Each row has a hidden value. The values are split into ranges, and the group after each row names the range that its value falls in. Each part has its own value, ranges and names.
[ -76   44  -27  113 -103   64 -133   12    0  -67   25   84   62   13
  -49 -112  -77 -123  -21  101   92  116  132  -16 -103   45  -22  167
  -86  -24  -14  -77  -20  -77   88 -114  -81  102  -58  -22 -186   44
  -37   34    7 -116] => <52>
[ 110  135  -77  102  -92  -22   12 -104  -71 -113  109   -6  122  -41
 -185 -102   85   23   94 -105   59   81  -26    1  -32  -90  105    8
  -36 -170  -43  123  -69  -18   -7  -30   83  -23  -47   79   93 -104
  -69   50  -30   80] => <34>
[-106   -7   91    5  -39   68 -148  177   80  -42  -28   76   37   13
  -21  -29   29 -218 -116   45  -68 -145  113   62  -18  169 -125  -22
  -30   98 -142  -88   89 -145   58   25   -3  193 -168   -9   69   54
    1    7   52  -99] => <39>
[ -84   79  -30   70  215  115 -256 -116   92  -56  255  -98  368  233
   27 -140    8  -55 -193  111   11   99  -81 -334 -205 -236  172 -161
 -142  -73  -91  -64 -322  -97   74    0   34   98  -43  105   14  -59
 -227 -200 -131  -16] => <46>
[ -84 -128   20  -74   46   44  -96   46   40  -15  118   50   69   88
   70   74  -80 -193  -67   50  -33  -49  -55  139  -41   96  -26   18
  -83   17  -70  -16   10  -61   78  -48   99  111 -111  -81   89  -94
  -23 -103   35   35] => <45>
[ -88  -91  -62  -18  104  109 -175  -97 -159    9   98   70  108    7
   26  109  -11 -170   -4   11  -55  109  -96   53   -4  -43    8   51
  -47  -77   54   29  119 -157  197  117   53   91  -88  134  138  -54
  -93  -31   31   88] => <55>
[ 182    1   85   34 -173   28  -17   74  -45  -77  -67   75  -90 -159
  -57 -215    9  -32  -63  -92   -2  -75  169  120   12  214  -47  -56
  -75   21  -65  -51   11  -77  -49   24    1   11  -44  -71   38  -19
   51   12   69  -46] => <57>
[-121 -284  -37 -111   26  143 -145  152  -66   69  105  221   -6   65
  231  280 -124 -289   84   89 -136  133 -234  356   55  171 -274  161
  -68   22  131   72  198 -117  113  -82  255  -11  -49  108  132 -100
   -8  -53  167  198] => <46>
[  27 -103   11  -21   29  -18  -60   43   65  -55   71   68  -35    7
   22 -109   -7 -118 -156   14  101    0  180   40  -98   55   86   36
  -68   70  -89 -138  -36   57   13  -96 -145   91 -109 -195  -43  102
   70  -14  -73 -145] => <52>
[  54   -8   13   39  -89  -20    4  166   17 -210   29   62  121   32
  -68  -83  101   21  -96 -110  174  -62   17   55 -152  -10   61  -98
   -2   22  -69   90  -69  -42  -33 -153  -33  -25  -45   87  -60  -36
   40   69  -59  -98] => <52>
[ 101 -142  -58 -120  -51  186 -118 -145  -71   15  -36  -53  -41   32
  -88  -72  -67  -47 -151  128    6  -15   57  125   48  -53  -20   41
 -116  -68    4  -99   81 -180   31 -133 -154  128 -164 -182  144   71
   89 -220  -59   27] => <46>
[  -5 -114  -28  169  162  176  -59  -14   94   32    4   89   46    1
  -34  -47   71 -157  -11   34   38   55  -21  -47  -32   -7 -211  -47
   18   26   98  -54    5 -113   38   82  -28  -46   27    2   59  -71
 -192  -69   -8   -5] => <39>
[ 157  -64  -39  -26   20   94    2   -5   43   35    7  -56  -14   90
  -71   -7  111  -29 -105  -34  157  -56    4  248 -148  -61  -74   19
 -219   51  -57 -113  -73  -74    8 -216  -37  126 -147 -193   92  -18
   37 -125   -6   21] => <40>
[-139  -84  -17  -36  192  -48  -59   70  -43   29  -40   20  -92  -17
  -43   17 -193  -96  -99  130   18   43   81   63   15   -7 -121  119
   53  144   -1  -70  209  -55  -11  -98 -149  165   50 -102 -215  100
  -18   44   -2 -123] => <40>
[ 122 -103   -1   40  -42   66  -22   40    5  -19   -7   80    1   -6
  -41 -100   42   24  -72    6  128  117   -3  144  -42   11 -101   60
 -100  -39   89   18  -37  -68  -28 -101  -35 -107  -22    7    6    4
  -12  -19  -10  -11] => <50>
[ 167   66 -169  -78 -276 -485  221  -77 -443 -278   48 -120 -146 -311
 -282  102 -158  194  329 -279   38  -89   73  329  223   44  301   16
  343 -248  -27  552  439  157  -28   62  -89 -179  193  193   34  -44
  142  396 -132   21] => <50>
[ 263  -17  -87  -39   46   21   87  -91  -28   26  -11  -47 -122  -48
 -126  -91   71    0  -38  -90   30  -52  -29  109   -6 -114  -14  -65
 -137   10  -60  -51  -53  -16 -104 -112    5   33  -33 -159  193  -13
   81 -120  -24  128] => <45>
[ 118  -96  -27   45  -32  -85  -28  -91 -101  -93   26  138  -25 -144
  -66 -122  -10  -42  -81  -57   96  105  116   33   67   23  165   76
   42  -91   50   29   87   23    0   58 -103  -86  -83  -24    0   77
   86   90  -56  -18] => <45>
[  19  -26  -55  -13 -104  -78 -110   78  -96  -68   25  -82   77   50
  -91   84  -17   41   21  -35  111  -24  -15  225  -77  -34  -51   24
  -14  -40   17  181   69  -88  127  -96  -82  -42   35  216   -4   40
  -11   84  -75  -91] => <39>
[  46 -137  -42 -139  125  123  -86 -136   48  -36  145 -110  194  205
  -59   53   15  -62 -183  -29   86 -139 -181   62 -150 -200  111 -135
 -167  -19  -99  -25 -203 -119  102 -168   53  130 -164 -119  222 -166
   -4 -311  -84   82] => <55>
[   9 -136  -87  -74  100   -5  -13   -5  -61  -44  -29   67  -70  -77
 -167    9  -31  -57  -18  -25  -19   12  -47    1  111 -145  -74   -4
  155   21   42   88  156  -41  -26  -61 -106  -40   32   63  117   77
   57   11  -98  -13] => <50>
[ 200 -160  -84 -109  188   66    4 -101  -20   68   90  -69  -89   52
   46  -61   69    6 -167   62   27   75   21  116   -3 -113   56  -56
 -141  -26   -5 -104   24   10 -110  -70 -120   39  -87 -223  193   97
   40 -163 -110   86] => <50>
[  20  -77   14  -76  147 -201  112   44 -102  -62   65    0  -35  -42
  -44    9 -122   73  -71  -79  122   35  -46  175  -40  -12   80   30
   -4   41  -19  108   58   58  -65  -85   11    4   83  -76 -138  -97
   -2   74   -1  -23] => <55>
[ 122 -121 -268  193   71  115   10   68   71  203   89  -69  -65  292
  159  128  -28   92  132  294  403  509  -67  457 -311 -155 -382  420
 -344   -3  319  -59  -55   52  -39 -565 -158 -138  186 -104 -421  113
 -147    2  -35    6] => <40>
[ 104  -90  -36   34  197 -173    6   -9  -44   56   12   89 -190 -172
   16  -63  -92 -123  -45   -9  -67   53  109   29  145   58   -7   16
   86   83   12  -44  180   98 -115  119  -53  -35   68  -91   -7  134
   41   96  -10   27] => <40>
[ 138  134  -64  -64  -25 -132   25   17  -17   25   -9  -16 -122  -72
 -222  -64   74  -37    7 -108  -13  -34   36   92    3 -124  -11   80
 -114   49 -167  -31  -29   45  -55 -151   16  123  -85  -35  154  136
  144   58  -13   27] => <55>
[  90  -30   63   37 -108   16  -32   57   48  -88   62   34  -10  -58
  -37 -149   29  -83  -34 -107   74  -84  183   96 -116  172   13  -48
  -73   37 -110  -70  -95   19   53  -21  -37   46  -52 -135   28  -62
  -22   -8  -10 -142] => <57>
[ 102   53 -121  235 -139  -29   37   60  -28  -38   40   54  -45  -30
   25  -19  -39  -70  205    2  155  146   62  197 -129  112 -131  151
  -90  -30   78   50   13   34    7 -138   17  -86  135   13 -225  -55
  -79  135   53    8] => <62>
[  95   44  -45  104  113   46 -149 -122   21   70  121  -40   73   19
   25 -103   66 -118  -51   58  -82   74   31  -82    1  -26   25  -66
 -128  -87  -33  -70  -65  -54   25  176   30   23  -56   25  185   42
 -131  -80  -35   90] => <62>
[  97   -5  -96  -31    8 -124   -7   43   32   10   98  -31 -153  -58
  -11   -1   -4 -165   90  -14 -136  -84  107   78   79   61  -17  -49
   38   21 -136   16  102  125  -62   19  -27   23   18  -65  212  127
   59   42  -83   23] => <52>
[  67   -3  -77   51  -31  -27 -163  -26   86   52  143   10   36   75
    1   -2   45 -169   10  -11   66   56   66   87 -138  -29    2  111
 -180    3  -64  -88 -159   59  147  -94  -11   33  -93   -9   90  104
    9  -20  -56  -41] => <62>
[ 165  -67   21 -176  264   45   24  -97   20   72   60 -239   53   79
 -176  -92  113  185 -190    7  -97  -77 -178   18  103 -225  -49 -280
  -56  -95  -52  110  -50 -122 -158   81    4  -37   -6   -3  444  -55
 -133 -243 -146  121] => <46>
[ 150  -18  -52   17  -29  -30 -108  -30   -6  -35  214  -44  128   64
   48  -25  106  -14   -1  -23  -13   84  -16  110  -18   -2  101  -71
  -84 -159  -25  104  -58   30   -3   39   69 -101  -77  103  231   13
  -56  -12  -88   90] => <57>
[ 107 -106   62  -46  -20   -8   60  -68  -70 -135   38    0   -9 -110
 -119 -138   51   19 -112 -143  104 -105  143   96  -19   90  161 -103
   18  -59  -75   19   36  -18   23   84 -114   35 -102 -180  120 -105
   -6  -20  -69  -97] => <46>
[ 360  -80  147   -8  114  197  177 -142  -26 -171 -197  108   22 -149
 -266 -374  263   95 -476 -317  291 -242   56  -63 -140 -130  224 -278
 -174  125 -125 -271 -214 -216 -151  -73  -60  185 -311 -398   84 -204
  163 -237   51   26] => <40>
[ 112  -21 -139   79   23   70   50 -113  -54   -4   52  125 -160  -81
   14 -100  -36 -186   34   -6  113  146  155   55 -118    0   62  184
 -155   51  -30 -236   -4   78   -7 -188  -71  171  -66 -335 -137   18
   77  -18   40   28] => <52>
[  -7  -13  -75   44  126   19   49  199   73   53   86   62 -160   23
  134   31   69 -194   72   60  -32   77   93  148  -97  105 -179   53
  -91  136  -81 -121  107   92  -95 -101   -8  132   25 -153  -16   79
  -46   77   33   -7] => <45>
[ -82  -70  -36   50   28   13  -20   63  -44  -91  101   39   15   37
   93  -41 -130  -54  -33  175   74  162  131  108  -36  119   21  108
   19  -39   24   -6  180    1  -73 -113 -110   76   -1 -143 -247   11
  -71   63  -21  -71] => <34>
[  88   77  -91  -14 -110 -115 -100 -166 -117   11  -57  -64  -83 -135
 -278  -90 -153  -33   52    5  -67  -26   67   -3  152  -92   -2  100
   28  -86  -33   71   76  -61   60    1  -86   13   23   66   96  123
   77   11  -63   -2] => <55>
[  46  -54 -125  125   80   19  -26  -61  153   29   84  -95  -48   70
  -88 -138  -59  -23   32  134  143  106  152  -60 -107  -98 -105   53
   -6   -2   37  -64 -106   97  -12 -152 -262  -70  149 -154 -104   98
 -134  -60 -201 -185] => <50>
[ 138  -53   43   33  -19  -41  110   -9  -89 -129  -38  223 -133 -268
 -127 -185   48  -98  -42 -232   59  -23  140   14   29  106  101   -5
   49   54  -57  -59   50   41  -49   54   -2   24  -73 -155   26  -64
  102   96   56  -28] => <46>
[ -29  186   57  165 -179 -164   10   49  -86 -172   21   61   61 -167
 -147 -128  -68  -64  111 -136   28  -60  124    4  -26  196   73   19
   43  -59 -112  130   23  -21   63  128   87   30   43   99 -124 -141
  -87  206   76  -82] => <55>
[  66  104  -35  112   11  -47   72   28   46 -204   41   69   43  -93
 -213 -149  179 -105   -9 -280  160 -158  131 -158 -206  -98  155 -141
   44  110 -201  -56 -156   67   39  -62  -75  115  -45  -58    4  -60
   24   88  -84 -157] => <55>
[  39 -158   30 -156  189  -24   21   97   22  -18  113    2   -4   59
  -11   -9  129   41 -185  -38   83   51   11  162  -59  -68   36  -39
  -46   39  -55   -5   33   44  -71  -91  -91   43 -112 -104  143   63
    9   -9 -103  -72] => <34>
[  40  -98 -101   57   97   86   36  127   15  -60   69  104  -36   33
   34  -14  107  -55    3   -7  149  162   38   96 -148  -64  -90   41
  -18   76   45  -46   43   43  -67 -216 -105    5   21  -57  -97   47
  -22   63  -54  -62] => <34>
[  77  -40  -79   48  120   98 -141 -139   63  100   87 -133   80  108
  -73  -17   64  -62  -51   89    9   22  -11   34  -26 -121  -79  -33
 -110  -76    7  -41  -50  -93   70   30  -69   25  -61  -22  210   37
 -140 -151 -104   34] => <40>
[   9    2  -16   21  -52   49 -182   -8  118  -12   91   49   55   62
    3  -92  -18 -230  -95   67  -36  -45   97  -44  -59   37   29   26
 -129   18 -135 -145 -121  -26   66  -68    5  126 -163  -88   92   85
   51 -102  -27  -25] => <45>
[  68   27   15 -116  -29  -65 -141    2   10   44   43 -107   17   40
 -133  -81  -30   26 -100   24  -48  -29    3   71   12  -71  -35    5
 -130  -34  -96   33  -92  -56   34  -53  -20   28  -42   73  185  110
   20  -71  -75  -40] => <50>
[ 109   39  -55    5    3  -51  -58   88  -10  100   45  -31 -126  -28
   41   37   51 -144   71   10 -129  -17   51  207   34  103 -149   13
 -118   31  -85  -23  109    3  -22   40   62   66  -19   11  191  108
    1   45   40   85] => <39>
[  18 -155  -40   49   27  125   18  114  -46   27   83   51  -96  -18
  155   68   50 -118  125   45  -16  107   51  281  -30  220 -214   19
  -37  -26   84   30  203  -25   19   66  -13  -29   57  -51   82  -69
 -163   40   36   16] => <46>
[  34  -44  106  -11 -100  -61  -20   44   28   -5   66   36 -100  -82
   -4 -135  -36  -95  -46  -50   77  -23  255  198  -97  268   17  110
 -153   23 -116 -115  -45   66  100   30  -69  100  -85 -242   -6  -13
  -23   34   26 -183] => <50>
[ 133   35  -37  -35  -77  183 -274 -197  -10   98    4  -83  131   30
 -247  -19  184 -125  -40 -116  -73 -121  -84   16  -25 -180  -86  -56
 -209  -91  -71  -44 -183 -243  286   93   53   85 -215  183  517   19
  -27 -209  -37   73] => <39>
[ -73  -47   99  -84  142 -139   13  459   94  176 -100  290 -472 -204
  174   18   17 -381  -43   68 -267    8  281  259  151  385 -354  200
  -26  380 -181 -289  392  135 -195   21   14  263  -98 -221   20  375
  191  267  203  -71] => <39>
[ 134  -46  -53   87  -14  -45   88    0  -18 -117   32  135  -89 -139
  -64 -131   39  -92   14 -132  109   17  125   14  -44   39   80   -2
   34   29  -32  -31    5   91  -57  -50  -60  -26   -2 -133  -35  -16
   59   78  -31  -38] => <50>
[ 125  -87  -56    7   91  -34   -7  -39   43   -3  111 -107   73  102
  -66  -85   11  150  -81   75  132  139  -47   82  -31 -139   -9  -22
  -48 -115   77  115  -77   16  -93 -108  -98 -167   64   13   37   24
  -99  -62 -161  -15] => <46>
[ 248  -37    5  134 -163  234   77   54  105  -40  -11   13  -51  -20
  -46 -163  220  -55   51 -111  123  -87  107  195 -161  160 -188 -110
 -181   -4  -34  -94 -136  -71  -15  -73   -1  -19  -54 -184  170 -154
  -87 -110   26  -13] => <34>
[  34   62    9   42   44  -25  -42  -14  -61  -36  -63   42   61  -82
 -233  -99   42   24  -66  -54    4   31  -66  -47   68 -122  -58   -7
   22  -40    6   92   30 -142  -23   43   21  -18  -20  173   78   10
  -35   47   -1   23] => <62>
[  69   25  -26  -17  -37  -98  -89  -40 -163  -76   -3  -26   73  -55
 -148  -37   -2   66  -73  -44   38   32  -12   73   51  -86   87    5
    6 -104    7  149   98 -112   34   37  -48  -23  -42  191   56   63
   29   80  -51    8] => <62>
[ 240 -115 -183   39  117  -44 -168 -274  -85   63  176   17   16  -25
   98   17    1 -183  -38   24  -97   99  -23    2  141 -101  206  -36
  -36 -147   50  -17   60   38    5  144   31  -87 -115    5  280  129
   77  -92  -91  266] => <40>
